Here is a tiny trained network, its code and every weight. The questions are about switching its units off for an input and a target symbol, where a switched-off unit gives its printed mean instead of its output.

import numpy as np


def w(rows, s, z=0):
    codes = np.array(rows[::2]) - 128.0
    scale = np.full(codes.shape[1], s)
    scale[-1] = z or s
    return codes * scale


def norm(h):
    return h / np.sqrt((h * h).mean(-1, keepdims=True) + 1e-5)


def softmax(a):
    e = np.exp(a - a.max(-1, keepdims=True))
    return e / e.sum(-1, keepdims=True)


def log_softmax(a):
    a = a - a.max(-1, keepdims=True)
    return a - np.log(np.exp(a).sum(-1, keepdims=True))


def net(x, mask):
    ids = ['αβγδεζημστφψω'.index(c) for c in x.split()]
    T = len(ids)
    res = E[ids] + P[:T]
    u = 0
    for l in range(2):
        r = norm(res)
        for j in range(3):
            rows = slice(3 * j, 3 * j + 3)
            q, k, v = (r @ M[l][rows].T for M in (Q, K, V))
            z = softmax(np.where(np.tri(T) > 0, q @ k.T / 3**0.5, -1e9)) @ v
            o = O[l][rows]
            res = res + np.where(mask[u + j], z, o[:, -1]) @ o[:, :-1]
        u += 3
    return log_softmax(norm(res)[-1] @ U[:, :-1].T + U[:, -1])


Q, K, V, O = {}, {}, {}, {}
E = w([
[120,135,130,5,102,112,100,70],'α',
[138,214,122,111,81,66,144,108],'β',
[243,167,168,122,90,158,154,158],'γ',
[138,167,44,27,104,164,141,84],'δ',
[117,157,131,68,93,80,130,74],'ε',
[92,216,127,67,52,120,115,123],'ζ',
[16,129,130,57,106,70,61,59],'η',
[89,107,255,87,33,197,198,72],'μ',
[127,202,87,70,123,64,67,142],'σ',
[117,169,177,31,156,56,173,120],'τ',
[144,165,241,176,75,59,89,143],'φ',
[154,137,110,161,21,165,44,91],'ψ',
[207,63,133,127,179,67,80,90],'ω',
],0.0098)
P = w([
[159,104,102,74,63,57,120,155],'0',
[206,142,137,78,89,78,105,98],'1',
[164,187,145,118,180,148,104,76],'2',
[207,135,146,96,96,97,91,109],'3',
[152,105,92,193,113,103,193,68],'4',
[198,121,142,120,105,114,90,121],'5',
[82,66,97,154,142,148,143,234],'6',
[192,104,147,134,114,121,94,128],'7',
[38,247,93,172,84,16,118,7],'8',
],0.014)
Q[0] = w([
[135,219,174,142,195,170,87,39],'L0H0',
[145,113,191,75,125,159,67,189],'L0H0',
[152,143,130,4,29,24,120,106],'L0H0',
[140,156,163,96,120,142,48,164],'L0H1',
[84,210,148,139,135,149,85,82],'L0H1',
[180,97,109,88,56,67,144,126],'L0H1',
[136,56,83,67,13,34,160,199],'L0H2',
[165,210,134,78,81,54,122,28],'L0H2',
[44,121,63,229,175,145,245,54],'L0H2',
],0.013)
K[0] = w([
[112,107,126,51,105,124,85,226],'L0H0',
[162,74,146,131,86,104,138,120],'L0H0',
[151,89,164,195,142,175,118,136],'L0H0',
[153,76,121,135,90,103,117,151],'L0H1',
[97,120,111,115,129,133,128,173],'L0H1',
[193,129,158,156,146,158,68,115],'L0H1',
[160,111,166,251,167,184,149,57],'L0H2',
[123,94,161,144,149,184,94,182],'L0H2',
[75,190,98,90,165,127,139,118],'L0H2',
],0.018)
V[0] = w([
[70,123,249,112,36,197,212,121],'L0H0',
[197,147,99,181,194,60,146,181],'L0H0',
[196,74,134,217,93,153,42,139],'L0H0',
[125,174,209,58,129,138,75,211],'L0H1',
[79,102,194,76,121,176,29,114],'L0H1',
[132,148,155,199,75,113,140,73],'L0H1',
[73,80,9,93,154,142,43,61],'L0H2',
[48,107,228,174,150,2,77,93],'L0H2',
[75,236,76,196,65,118,82,148],'L0H2',
],0.012)
O[0] = w([
[113,102,198,99,93,165,146,79,115],'L0H0',
[182,131,110,182,164,59,156,161,135],'L0H0',
[175,155,115,219,90,156,67,106,173],'L0H0',
[136,117,182,145,113,110,128,200,254],'L0H1',
[102,126,155,146,103,146,96,162,157],'L0H1',
[138,170,129,112,102,119,130,72,156],'L0H1',
[77,132,51,110,144,168,71,124,49],'L0H2',
[63,144,188,170,144,46,59,93,133],'L0H2',
[110,253,145,112,103,131,133,144,120],'L0H2',
],0.018,0.0071)
Q[1] = w([
[204,127,124,60,21,35,102,106],'L1H0',
[61,208,107,202,172,86,107,170],'L1H0',
[126,154,62,194,189,197,239,185],'L1H0',
[216,91,144,218,51,76,171,81],'L1H1',
[93,106,175,119,144,120,134,39],'L1H1',
[82,58,53,164,178,171,235,117],'L1H1',
[255,77,162,99,103,54,94,176],'L1H2',
[15,142,137,117,168,82,81,119],'L1H2',
[135,70,59,148,163,120,34,79],'L1H2',
],0.0096)
K[1] = w([
[114,110,155,170,126,160,164,82],'L1H0',
[66,151,114,95,137,111,80,181],'L1H0',
[151,94,73,76,166,139,145,205],'L1H0',
[250,114,201,228,193,146,54,76],'L1H1',
[106,125,215,115,131,117,91,95],'L1H1',
[120,125,112,40,245,147,127,141],'L1H1',
[212,103,145,178,136,83,94,147],'L1H2',
[22,100,93,141,92,90,128,122],'L1H2',
[142,52,73,144,141,152,64,79],'L1H2',
],0.012)
V[1] = w([
[206,134,143,128,126,65,105,150],'L1H0',
[108,98,114,145,133,152,174,150],'L1H0',
[204,127,150,122,147,131,58,179],'L1H0',
[51,116,109,49,73,109,109,154],'L1H1',
[105,124,101,154,69,73,113,127],'L1H1',
[153,76,94,167,4,118,148,131],'L1H1',
[153,168,119,156,159,254,142,146],'L1H2',
[71,68,93,100,39,159,153,163],'L1H2',
[67,170,96,164,106,69,188,161],'L1H2',
],0.0098)
O[1] = w([
[106,109,136,209,69,164,135,153,253],'L1H0',
[141,152,148,110,184,137,61,120,81],'L1H0',
[137,128,100,194,18,90,192,129,204],'L1H0',
[120,131,133,240,142,177,173,139,117],'L1H1',
[149,135,100,154,106,192,176,34,195],'L1H1',
[128,121,44,111,77,123,141,42,210],'L1H1',
[134,97,209,100,106,77,62,211,10],'L1H2',
[173,133,179,254,29,159,181,104,94],'L1H2',
[172,135,167,89,141,182,138,6,182],'L1H2',
],0.009,0.0046)
U = w([
[76,67,135,217,98,169,130,186,94],'α',
[158,212,99,44,154,79,184,42,95],'β',
[254,101,140,152,107,133,198,138,66],'γ',
[137,122,79,45,164,175,140,149,245],'δ',
[129,144,107,213,176,178,208,24,96],'ε',
[100,217,201,117,94,168,193,203,43],'ζ',
[24,144,130,104,149,107,66,116,213],'η',
[142,71,185,46,130,169,96,45,233],'μ',
[99,205,107,165,156,80,150,230,96],'σ',
[77,75,162,109,187,48,184,158,153],'τ',
[135,178,220,208,122,47,105,88,36],'φ',
[170,200,88,120,75,189,69,66,129],'ψ',
[156,83,78,152,195,102,71,78,254],'ω',
],0.009,0.0046)

Each question gives the input, a string of symbols that net reads in full, and the target symbol t.
The units are the heads (3 rows each of Q, K, V and O). Each row of codes is followed by its name. A weight is (code - 128) times the scale printed after its matrix; where a second scale follows, it is the last column's (O and U).
mask holds one flag per head, layer by layer. A switched-off head (its flag False) gives its mean, the last column of its rows in O, instead of its output. The means were averaged over made-up inputs and are rounded, as every weight is.
A unit's drop is (log p(t) with every unit on - log p(t) with that unit switched off) / (log p(t) with every unit on - log p(t) with every unit switched off).
The circuit of an input: a set's keep is (log p(t) with only the set's units on - log p(t) with every unit switched off) / (log p(t) with every unit on - log p(t) with every unit switched off). Starting from all 6 units, units are removed one at a time, each time the one whose removal leaves the highest keep (on an exact tie, the one counted first), for as long as the keep stays at least 0.8.
units of the circuit, in order: the units of the circuit, biggest drop first
unit that matters most: the unit with the biggest drop
which heads matter: for each layer, one digit per head in row order, 1 if its drop is at least 0.15 and else 0, layers parted by /
drop when u is switched off: that unit's drop, to one decimal
input ζ β α δ γ, target α: units of the circuit, in order -> L0H2; L0H1
input β γ ζ ζ γ ψ, target ψ: units of the circuit, in order -> L0H2; L0H1
input δ α ω ζ, target ω: units of the circuit, in order -> L0H2
input δ ζ γ δ δ φ ε β σ, target ε: which heads matter -> 100 / 011
input ψ ε ψ ζ τ ζ σ, target τ: which heads matter -> 100 / 000
input σ ε α φ ω ζ ε φ ε, target ε: units of the circuit, in order -> L1H2; L1H1; L0H2; L0H0
input ε γ η, target ε: units of the circuit, in order -> L1H1; L1H2; L0H0
input β σ σ η, target η: which heads matter -> 001 / 000
input ζ ε φ μ, target μ: which heads matter -> 100 / 000
input μ μ ζ φ ζ, target ζ: which heads matter -> 101 / 000
input β η ψ β γ η ω ζ τ, target ω: which heads matter -> 101 / 000
input ζ ω β δ ζ ψ τ ζ ψ, target τ: which heads matter -> 110 / 000
input φ ζ ζ ω σ τ ζ τ ψ, target ζ: units of the circuit, in order -> L0H2; L0H1
input δ ω γ ε ζ δ ω φ μ, target ω: units of the circuit, in order -> L0H0; L0H2
input δ ζ η φ ζ ψ, target ψ: which heads matter -> 001 / 000
input μ ε η, target μ: units of the circuit, in order -> L0H0
input γ φ β φ φ ω, target ω: units of the circuit, in order -> L0H2; L1H2
input φ φ γ δ ψ β ψ β, target ψ: units of the circuit, in order -> L0H0; L0H2
input β τ ω μ ζ φ τ, target ζ: which heads matter -> 101 / 010
input ε ζ δ δ δ ψ σ β, target ψ: which heads matter -> 000 / 000
input γ η ψ η ε ζ τ ζ σ, target τ: unit that matters most -> L0H0
input ζ ζ γ μ τ ζ, target μ: which heads matter -> 100 / 000
input γ α δ φ ε, target δ: which heads matter -> 001 / 000
input ε γ δ ζ η η, target γ: which heads matter -> 001 / 000
input φ ζ ω ψ ω δ ψ φ ε, target ψ: drop when L0H0 is switched off -> 0.2
input τ τ φ α, target φ: drop when L0H2 is switched off -> 0.9
input ω μ α δ, target μ: drop when L1H2 is switched off -> 0.0
